Below are the code and all the weights of a small trained network. Each question names an input and a class and asks about switching units off, where a switched-off unit gives its printed mean instead of its output.

import numpy as np


def w(rows, s, z=0):
    codes = np.array(rows[::2]) - 128.0
    scale = np.full(codes.shape[1], s)
    scale[-1] = z or s
    return codes * scale


def f(y):
    return np.maximum(y, 0)


def log_softmax(a):
    a = a - a.max(-1, keepdims=True)
    return a - np.log(np.exp(a).sum(-1, keepdims=True))


def net(x, mask):
    res = np.array(x, float).reshape(1, 4) / 4 @ E
    y = f(res @ A[0][:, :-1].T + A[0][:, -1])
    res = res + np.where(mask, y, B[0][:, -1]) @ B[0][:, :-1]
    return log_softmax(res[-1] @ U[:, :-1].T + U[:, -1])


A, B = {}, {}
E = w([
[184,12,73,191,60,141,150,14],'x0',
[44,145,96,3,141,124,114,7],'x1',
[60,85,192,207,219,117,10,92],'x2',
[40,15,58,108,146,125,175,204],'x3',
],0.0061)
A[0] = w([
[139,93,125,142,109,126,139,93,74],'neuron 1',
[185,54,111,164,95,123,135,58,101],'neuron 2',
[212,113,151,252,111,130,127,241,59],'neuron 3',
[122,190,155,104,151,131,105,167,91],'neuron 4',
[170,136,112,90,107,125,167,126,72],'neuron 5',
[192,160,95,64,67,123,208,164,60],'neuron 6',
[84,78,123,138,147,126,118,148,84],'neuron 7',
[79,138,118,47,128,118,115,45,69],'neuron 8',
[186,50,110,181,100,143,148,47,100],'neuron 9',
[85,106,160,183,167,117,67,101,44],'neuron 10',
[106,104,116,124,138,130,141,150,59],'neuron 11',
[77,132,124,45,129,139,118,44,70],'neuron 12',
[83,219,157,86,173,130,107,240,104],'neuron 13',
[158,144,118,99,100,131,167,143,51],'neuron 14',
[77,59,103,117,126,128,143,180,52],'neuron 15',
[83,110,161,195,180,127,49,102,42],'neuron 16',
[64,39,101,104,136,133,160,195,45],'neuron 17',
[221,246,176,170,121,132,84,47,4],'neuron 18',
],0.017,0.0045)
B[0] = w([
[105,143,133,118,109,116,132,133,157],'neuron 1',
[69,142,128,130,86,96,125,133,207],'neuron 2',
[122,170,126,127,255,121,136,120,248],'neuron 3',
[94,134,126,131,90,105,133,128,182],'neuron 4',
[121,100,133,128,131,168,126,133,169],'neuron 5',
[125,74,134,128,119,213,102,127,220],'neuron 6',
[168,121,129,122,111,133,130,129,162],'neuron 7',
[124,156,124,133,211,116,139,135,207],'neuron 8',
[60,138,128,130,81,94,134,128,217],'neuron 9',
[123,89,136,129,116,202,122,132,191],'neuron 10',
[155,129,122,133,114,124,131,125,146],'neuron 11',
[126,161,132,138,209,118,132,126,207],'neuron 12',
[41,138,124,134,74,85,133,124,236],'neuron 13',
[128,97,131,124,130,156,109,123,164],'neuron 14',
[191,133,124,130,103,103,132,133,179],'neuron 15',
[118,75,124,116,121,204,107,128,205],'neuron 16',
[212,139,135,124,94,99,133,120,198],'neuron 17',
[245,127,122,123,83,90,141,132,225],'neuron 18',
],0.037,0.016)
U = w([
[19,131,119,132,60,65,143,121,246],'0',
[120,165,118,134,254,122,150,112,155],'1',
[117,18,141,108,115,239,81,121,65],'2',
[244,115,120,112,73,73,160,116,31],'3',
],0.0077,0.0012)

Each question gives the input, the list of numbers given to net, and the class t.
The units are the neurons (one row each of A and B). Each row of codes is followed by its name. A weight is (code - 128) times the scale printed after its matrix; where a second scale follows, it is the last column's (A, B and U).
mask holds one flag per neuron, in row order. A switched-off neuron (its flag False) gives its mean, the last column of its row in B, instead of its output. The means were averaged over made-up inputs and are rounded, as every weight is.
A unit's drop is (log p(t) with every unit on - log p(t) with that unit switched off) / (log p(t) with every unit on - log p(t) with every unit switched off).
most important unit: the unit with the biggest drop
top k neurons: the k neurons with the biggest drops, biggest first
drop when u is switched off: that unit's drop, to one decimal
input [8,-7,6,1], class 0: most important unit => neuron 9
input [-7,2,-7,8], class 3: top 2 neurons => (neuron 17; neuron 15)
input [5,-7,-3,-5], class 1: top 2 neurons => (neuron 3; neuron 13)
input [-6,1,5,8], class 3: top 2 neurons => (neuron 17; neuron 15)
input [-6,0,-4,-6], class 0: top 4 neurons => (neuron 13; neuron 17; neuron 4; neuron 15)
input [-4,-3,8,-8], class 2: top 4 neurons => (neuron 16; neuron 10; neuron 17; neuron 15)
input [-6,-2,7,-8], class 3: top 2 neurons => (neuron 18; neuron 6)
input [-5,-1,5,-2], class 0: top 2 neurons => (neuron 13; neuron 6)
input [2,6,6,-7], class 3: top 3 neurons => (neuron 18; neuron 3; neuron 6)
input [-1,-6,0,6], class 1: top 2 neurons => (neuron 3; neuron 18)
input [-8,-8,1,-2], class 0: top 2 neurons => (neuron 13; neuron 4)
input [7,-4,-2,8], class 3: top 2 neurons => (neuron 17; neuron 15)
input [2,-7,-5,6], class 1: drop when neuron 18 is switched off => 0.5
input [1,2,-8,6], class 2: most important unit => neuron 6
input [4,6,-1,-3], class 1: drop when neuron 13 is switched off => 0.6
input [1,4,-2,5], class 3: drop when neuron 15 is switched off => 0.2
